Each row was made from one walk, in order. Every step used is in the known rows, and no mark comes twice. Write each row's walk.
(in the rows, 128 means zero)
Known rows:
p, t, g, h: [ 96 109  98 116 170 144 122 122 115 112 117 148 138  77 153 143 159  98
 146 142  93 135 179 105 134 150 200 137 212 136]
q, p, f, l: [110 159 119 153 144 116 139 116  99 143  86 101 153 111 118 134 244  93
 150 126 103 125 132 132 135 152 138  99 198 119]
g, q, p, f, l: [106 172 132 158 141 118 149 121 108 127  92 105 155 109 117 124 248  89
 140 133 112 131 141 144 142 150 130 115 193 129]
p, h, c, l, f: [127 134 159 120 184 136 115 131 141 129  88 112 138 107 114 114 180 113
 118 166 114 146 158 198 137 121 167  36 160 104]
t, w, h, c, f, l: [ 99 191 165 127 189 177 131 145 100 146 103 145 123 145 127 108 150 103
 131 119  83 137  87  91  96 171 199  82  96 139]
p, f, c, w: [ 94 129  85 123 155 143 149 125 131 146  73 127 148 106 116 132 228  92
 144 124 117 140 168 147 132 162 162  80 151 133]
f, c, w: [100 126  93 120 159 159 147 130 134 147  78 145 139 112 124 124 206  97
 138 131  99 136 155 145 127 157 162  93 118 142]
f, l: [ 96 158 133 141 149 145 130 133  88 163  99 133 130 120 136 115 189  96
 140 135 101 128 128 105 131 165 151 117 176 139]
p, f, c: [ 94 158 105 114 132 138 121 156 108 129  77  99 149 121 105 147 195  87
 150 109 123 130 156 128 134 185 125  71 221 110]
w, h, c: [138 156 165 103 157 141 108 165 152 111 115 132 124 146 123 133 152 114
 106 138  79 116 112 106 115 156 149  87 111 104]
g, t, w: [ 93 119 130 136 131 174 120 111 124  94  99 153 132 109 120 108 139  78
  93 131 146 128 171 133 117 241 146 129 105 165]
q, t, g, h, c, l, f: [139 114 142 111 213 132 124 127 198 120  90 126 135  90 123  97 201 124
 135 142  87 155 165 162 154 124 173  41 146 127]
p, g, q, t: [130 146 136 124 112 121 119 120 179  58  92 133 149 117 105 128 200 103
 147 127 106 145  98 173 157 162  91 108  95 136]
q, p, t, g, w: [143 123 110 158 142 120 103 129 125  95  99 143 147  81 131 188 181 113
 133 133  81 139 153 159 140 137 225 148 173 105]
c, f: [115 131 140 136 153 170 134 101  93 121 113 157 123 107 130 135 155 109
 138 120 103 137 127 153 108 144 189 123 105 131]
f, c: [101 153 117 111 138 158 120 164 113 129  81 121 136 127 114 138 169  94
 146 117 100 122 139 128 128 179 128  88 177 120]
p, g, w: [132 113 144 136 113 151 104 108 118 102  99 123 137  96 123 166 189 109
 132 150 134 158 124 173 131 167 200 129 126 128]
g, q: [105 148 150 142 126 151 143 139 125  92 120 150 136 104 125 118 175  94
 102 151 127 135 152 162 148 167 118 157 145 146]
g, t, w, h, c, f: [120 159 171 122 173 186 121 127 131  97 115 154 116 135 120 113 127 109
 106 122 100 136 116 127  85 177 212  96  43 143]
t, w: [ 91 121 123 120 145 158 118 126 115  99  98 152 140 115 117 128 132  81
 104 122 126 122 142 125 118 221 121 115 118 137]
w, h, c, f: [132 160 172 117 174 170 120 135 122 112 121 149 117 136 125 130 141 121
 125 121  79 131 101 127  94 138 202  92  71 118]
l, f, c, w: [104 121 100 124 172 151 132 133 139 162  75 132 146 107 121 104 226  95
 129 137 109 155 186 154 134 143 165  77 141 135]
t, w, h, c, l: [121 136 182  98 195 160 136 143 161 106 103 152 120 123 110 128 127 113
 118 143  84 111 141 157 117 183 169  59  71 121]
q, p, t, g, c, l: [119 120 137 138 185 138 162 126 111 124  99 155 139  53 125 150 152 116
 145 158  92 113 181 188 156 154 227  98 137 107]
h, c, l, f: [137 130 164 121 188 140 120 138 152 140 100 120 134  98 114 103 189 114
 117 156 108 147 172 179 148 135 160  56 159 114]
h, c: [143 157 140 114 149 139 122 163 150 111 111 120 129 126 124 137 160 113
 108 137  97 118  86 115 136 165 129  97 144 116]
q, t, g, w, h, c: [158 148 153 114 167 126  96 163 199  88 100 138 124 139 123 151 165 130
 116 121  62 131  96 111 128 147 185  85  90 109]
g, t, w, h: [ 86 114 159 119 144 167 100 120 128  98 107 164 124 134 120 109 135  82
  96 133 118 124 194 124  93 217 166 118  72 143]
p, t: [117 145 126 123 119 117 104 151  76 124 123 137 145 104 119 163 152  86
 141 141  98 117 168 135 146 161 149 132 214 104]
p, f: [107 124 116 132 124 117 123 116 106 117 101 111 148  99 117 151 199  92
 131 126 137 131 170 142 137 171 131 108 199 111]

Write each row's walk:
[ 95 166 142 148 167 170 141 115  72 163 102 146 124 119 137 114 179 104
 152 123  94 141 112 118 114 149 197 111 141 145] -> c, f, l
[120 135 186 108 186 169 134 134 167 100 102 152 116 120 112 115 133 110
 112 147  98 115 159 163 115 192 186  66  59 139] -> g, t, w, h, c, l
[ 94 123 111 146 161 152 145 140  96 135 103 154 132  67 149 130 137 113
 112 146 124 130 158 116 152 179 212 129 148 123] -> t, g, c
[ 93 168 153 149 175 178 165 127  53 178 114 148 121 100 138 102 171 106
 142 138 113 139 123 113 130 160 227 112 128 150] -> g, c, f, l
[114 187 160 120 189 160 129 141 129 134  98 145 126 153 117 106 162 107
 144 104  66 136  68  94 109 169 180  65  70 141] -> q, t, w, h, c, f, l
[102 148 122 118 151 150 104 169 117 147  78 105 145 123 109 110 195  90
 132 124 113 149 172 141 135 163 129  67 207 112] -> l, f, c
[113 118 115 109 146 133 116 122 162  78  89 151 142 128 102 126 155  87
 125  98 101 120 113 125 136 216  92  90  74 137] -> q, t, w
[138 113  92 109 199 137 155 115 209 114  93 152 132  98 142 117 215 122
 130 134  73 139 112 114 139 134 181  87  75 157] -> q, t, g, h, c, w
[132 127 181 114 193 140 110 143 156 138 102 125 131 112 113 101 183 115
 113 154  98 145 187 174 133 131 172  50 139 105] -> w, h, c, l, f
[ 94  95 100 120 181 161 133 106 137 112 105 151 128  81 159 126 169 107
 136 139 101 136 164 106 124 153 190 133 171 150] -> t, g, h
[ 96 101 148 115 169 154 149 121 118 150 117 174 124 105 132 113 175 106
 109 156 102 127 197 132 123 155 215 112  54 135] -> g, c, w, h
[145 121 189 119 192 145 112 141 159 135 106 126 128 108 110 112 193 118
 110 159 101 154 190 181 140 131 202  57 129 114] -> g, w, h, c, l, f
[135 126 174 103 199 134 108 143 185 114  92 133 137 122  97  94 177 108
 117 135  90 145 169 167 141 157 149  26  92 115] -> q, t, w, h, c, l, f
[130 119 163 108 192 155 121 121 158 130  97 107 139  87 119  99 201 114
 131 168 122 160 169 179 140 133 177  49 156 127] -> p, g, h, c, l, f
[142 110 110 147 148 129 108 119 171  90  87 153 132  98 132 163 184 124
 135 112  87 147 126 144 149 151 198 124 124 127] -> q, t, g, w
[104 100 139 117 163 146 125 109 136 138 104 172 127 124 131 124 185 104
 119 143  87 129 186 139 106 141 187 113  65 127] -> c, w, h
[109 147 130 133 133 131 122 143 110  67 109 146 164 106 100 146 151  71
 109 133 103 116 153 156 135 199 118 136 145 122] -> g, q, p, t, w
[124 135 106 120 166 136 144 119 150 120  87 138 135 121 132 138 189 114
 113 160 102 129  98 158 120 124 172  77  93 130] -> p, h, c, w
[102 135 144 109 171 167 147 139 126 130  82 137 127 106 109 136 162 104
 159 132  96 117 164 180 134 170 159  63 142 123] -> f, c, l
[ 86 116 155 107 153 156 101 130 119 103 106 164 131 139 117 129 127  86
 107 125 101 120 170 117  97 202 147 107  83 120] -> t, w, h
[137 115 166 110 203 151 135 131 162 139 110 118 129  90 119  93 200 112
 119 164 111 149 183 166 148 134 171  57 165 133] -> g, h, c, l, f
[ 96 106 148 115 156 157 135 111 115 141 104 162 132 103 131 119 179 106
 122 164 115 140 179 145 115 156 220 103  48 126] -> p, g, c, w, h
[136 130 113 123 169 140 149 130 163 132 100 146 132 110 132 124 200 116
 110 146  96 130 115 133 134 144 166 100  89 138] -> h, c, w
[ 94 117 137 110 175 149 113 141 138 152  86 150 135 133 120 106 202  97
 126 138  88 146 205 142 109 139 183  75 102 121] -> l, f, c, w, h
[122 126 183 120 192 157 109 134 161 125  99 133 130 110 110  84 168 103
  96 156 118 149 205 173 125 173 182  55 112 132] -> g, t, w, h, c, l, f
[120 161 168 112 180 178 123 137 124 100 114 155 122 139 119 127 122 111
 115 117  85 131  98 121  87 165 196  87  54 123] -> t, w, h, c, f
[126 117 148 120 215 150 124 128 167 134  96 126 133  81 133  98 188 118
 123 158 103 156 183 163 142 128 194  60 169 126] -> t, g, h, c, l, f
